Below is a small trained network, with its code and all its weights. Each question gives an input and a class and asks what happens when units are switched off, that is, made to give their printed mean instead of their output.

import numpy as np


def w(rows, s, z=0):
    codes = np.array(rows[::2]) - 128.0
    scale = np.full(codes.shape[1], s)
    scale[-1] = z or s
    return codes * scale


def f(y):
    return np.maximum(y, 0)


def log_softmax(a):
    a = a - a.max(-1, keepdims=True)
    return a - np.log(np.exp(a).sum(-1, keepdims=True))


def net(x, mask):
    res = np.array(x, float).reshape(1, 4) / 4 @ E
    y = f(res @ A[0][:, :-1].T + A[0][:, -1])
    res = res + np.where(mask, y, B[0][:, -1]) @ B[0][:, :-1]
    return log_softmax(res[-1] @ U[:, :-1].T + U[:, -1])


A, B = {}, {}
E = w([
[127,86,93,59,2,179,188,168,122,61],'x0',
[118,114,168,192,106,198,39,223,196,106],'x1',
[107,198,63,129,86,70,40,204,35,132],'x2',
[195,168,200,152,86,139,79,45,81,47],'x3',
],0.0082)
A[0] = w([
[138,118,103,106,119,76,195,85,63,151,79],'N1',
[67,84,86,135,163,132,199,181,187,215,92],'N2',
[165,44,210,116,167,220,241,32,254,92,35],'N3',
[135,105,104,76,61,149,155,145,130,83,87],'N4',
[109,211,62,116,63,70,63,173,52,139,27],'N5',
[112,74,100,58,16,163,218,150,120,57,115],'N6',
[123,165,164,172,243,86,91,101,120,183,115],'N7',
[133,185,63,63,94,51,91,157,32,136,61],'N8',
[149,172,188,225,103,198,39,219,194,127,57],'N9',
[57,87,39,81,154,114,175,219,152,229,105],'N10',
[110,97,111,170,123,162,97,191,173,138,94],'N11',
[138,119,124,75,157,86,200,75,101,167,71],'N12',
[138,119,103,51,152,75,196,69,63,144,74],'N13',
[223,162,220,119,79,140,82,62,79,40,103],'N14',
[194,170,180,156,102,146,100,74,73,42,71],'N15',
[148,50,231,133,170,196,226,62,212,145,2],'N16',
[116,181,155,202,226,89,84,89,143,192,119],'N17',
[212,182,198,156,92,129,80,54,66,33,115],'N18',
[86,79,113,89,132,113,156,171,131,172,50],'N19',
[147,166,93,45,144,26,237,26,42,140,71],'N20',
[109,132,88,54,33,135,198,161,141,35,116],'N21',
[144,80,104,48,23,194,168,175,92,79,126],'N22',
[132,102,171,177,214,71,104,79,170,173,111],'N23',
[131,112,95,75,42,159,136,159,59,68,131],'N24',
[184,184,205,158,93,148,100,74,77,67,72],'N25',
[15,103,51,108,184,96,172,222,173,223,84],'N26',
[101,203,142,212,190,46,58,129,72,193,111],'N27',
[154,139,120,105,153,95,139,54,78,181,123],'N28',
[144,137,211,141,201,102,108,100,137,167,85],'N29',
[98,204,52,142,79,82,48,188,17,123,54],'N30',
[109,73,183,205,107,252,30,218,213,90,38],'N31',
[119,148,80,80,129,77,202,65,64,119,63],'N32',
[135,64,109,68,61,162,128,168,103,84,87],'N33',
[205,170,161,151,99,146,96,65,79,103,102],'N34',
[86,203,100,149,73,101,56,228,75,117,27],'N35',
],0.0092,0.0054)
B[0] = w([
[83,105,187,108,81,132,127,183,160,70,172],'N1',
[99,143,71,80,94,103,37,66,138,218,198],'N2',
[167,23,36,67,194,229,191,135,2,143,249],'N3',
[165,177,147,175,149,117,132,121,162,131,174],'N4',
[159,70,74,101,154,219,183,141,38,130,188],'N5',
[204,204,162,217,203,90,166,93,187,114,220],'N6',
[187,209,154,203,178,75,175,103,172,111,195],'N7',
[133,61,71,82,151,197,194,145,47,105,188],'N8',
[48,102,223,131,58,74,152,247,159,33,202],'N9',
[113,181,64,51,73,107,38,29,162,205,214],'N10',
[86,148,152,137,68,150,96,187,162,93,170],'N11',
[80,105,169,121,73,107,127,197,134,80,174],'N12',
[75,95,166,136,81,104,120,209,153,69,185],'N13',
[90,154,70,56,77,97,40,63,156,209,208],'N14',
[107,166,75,61,86,110,80,78,149,188,186],'N15',
[181,38,45,76,183,236,203,160,18,125,217],'N16',
[189,195,167,181,181,84,162,100,187,124,200],'N17',
[83,176,68,71,63,105,44,60,164,224,211],'N18',
[118,140,95,93,113,95,93,109,151,177,158],'N19',
[35,93,212,143,51,108,127,237,147,33,218],'N20',
[189,197,156,192,189,76,141,110,173,125,204],'N21',
[201,213,168,208,188,87,158,105,190,110,211],'N22',
[209,158,150,196,194,98,157,112,153,115,188],'N23',
[192,190,153,195,194,109,171,113,156,114,191],'N24',
[106,161,70,75,93,113,57,88,159,193,187],'N25',
[99,185,59,54,46,97,31,37,175,209,216],'N26',
[227,177,155,209,232,124,200,128,169,88,202],'N27',
[87,147,172,137,82,132,131,195,161,85,174],'N28',
[188,167,129,191,181,104,169,122,146,109,172],'N29',
[153,46,63,101,185,218,181,133,46,140,201],'N30',
[20,83,227,102,36,68,144,235,136,20,222],'N31',
[75,121,191,111,77,132,117,202,153,65,182],'N32',
[166,188,151,194,172,133,160,125,173,114,178],'N33',
[108,141,95,79,104,118,90,85,164,189,180],'N34',
[130,46,72,84,171,205,181,166,21,109,184],'N35',
],0.0086,0.016)
U = w([
[219,212,188,247,216,100,156,93,172,125,206],'0',
[75,172,79,70,47,110,21,51,151,239,57],'1',
[14,90,235,139,37,107,130,242,133,39,5],'2',
[165,30,76,109,192,207,184,134,3,134,77],'3',
],0.012,0.0018)

Each question gives the input, the list of numbers given to net, and the class t.
The units are the neurons (one row each of A and B). Each row of codes is followed by its name. A weight is (code - 128) times the scale printed after its matrix; where a second scale follows, it is the last column's (A, B and U).
mask holds one flag per neuron, in row order. A switched-off neuron (its flag False) gives its mean, the last column of its row in B, instead of its output. The means were averaged over made-up inputs and are rounded, as every weight is.
A unit's drop is (log p(t) with every unit on - log p(t) with that unit switched off) / (log p(t) with every unit on - log p(t) with every unit switched off).
The circuit of an input: a set's keep is (log p(t) with only the set's units on - log p(t) with every unit switched off) / (log p(t) with every unit on - log p(t) with every unit switched off). Starting from the 12 units with the biggest drops (on a tie, the unit counted first), units are removed one at a time, each time the one whose removal leaves the highest keep (on an exact tie, the one counted first), for as long as the keep stays at least 0.8.
units of the circuit, in order: the units of the circuit, biggest drop first
most important unit: the unit with the biggest drop
k most important neurons: the k neurons with the biggest drops, biggest first
drop when u is switched off: that unit's drop, to one decimal
input [8,-3,-3,-8], class 0: most important unit => N6
input [-6,7,-8,8], class 1: 3 most important neurons => (N18 N14 N25)
input [-2,-1,-8,-8], class 1: 2 most important neurons => (N26 N2)
input [3,7,-1,7], class 1: 2 most important neurons => (N14 N18)
input [-2,0,-7,-7], class 1: 4 most important neurons => (N26 N2 N10 N30)
input [3,-5,-1,5], class 1: 4 most important neurons => (N31 N14 N18 N9)
input [6,6,6,6], class 0: 3 most important neurons => (N24 N22 N26)
input [5,-6,-7,7], class 1: 4 most important neurons => (N14 N18 N15 N25)
input [-1,-2,4,3], class 3: 2 most important neurons => (N26 N10)
input [4,-6,-5,-7], class 1: 3 most important neurons => (N10 N26 N2)
input [7,-7,-2,-6], class 0: 2 most important neurons => (N6 N21)
input [-2,5,-8,7], class 3: 3 most important neurons => (N3 N16 N26)
input [8,6,-8,-6], class 0: 4 most important neurons => (N6 N22 N21 N33)
input [-6,-5,8,-1], class 3: units of the circuit, in order => (N30)
input [3,6,-5,3], class 2: drop when N31 is switched off => 3.5
input [-1,1,-7,-5], class 3: drop when N3 is switched off => 0.4
input [-1,0,-7,1], class 3: drop when N31 is switched off => 0.0
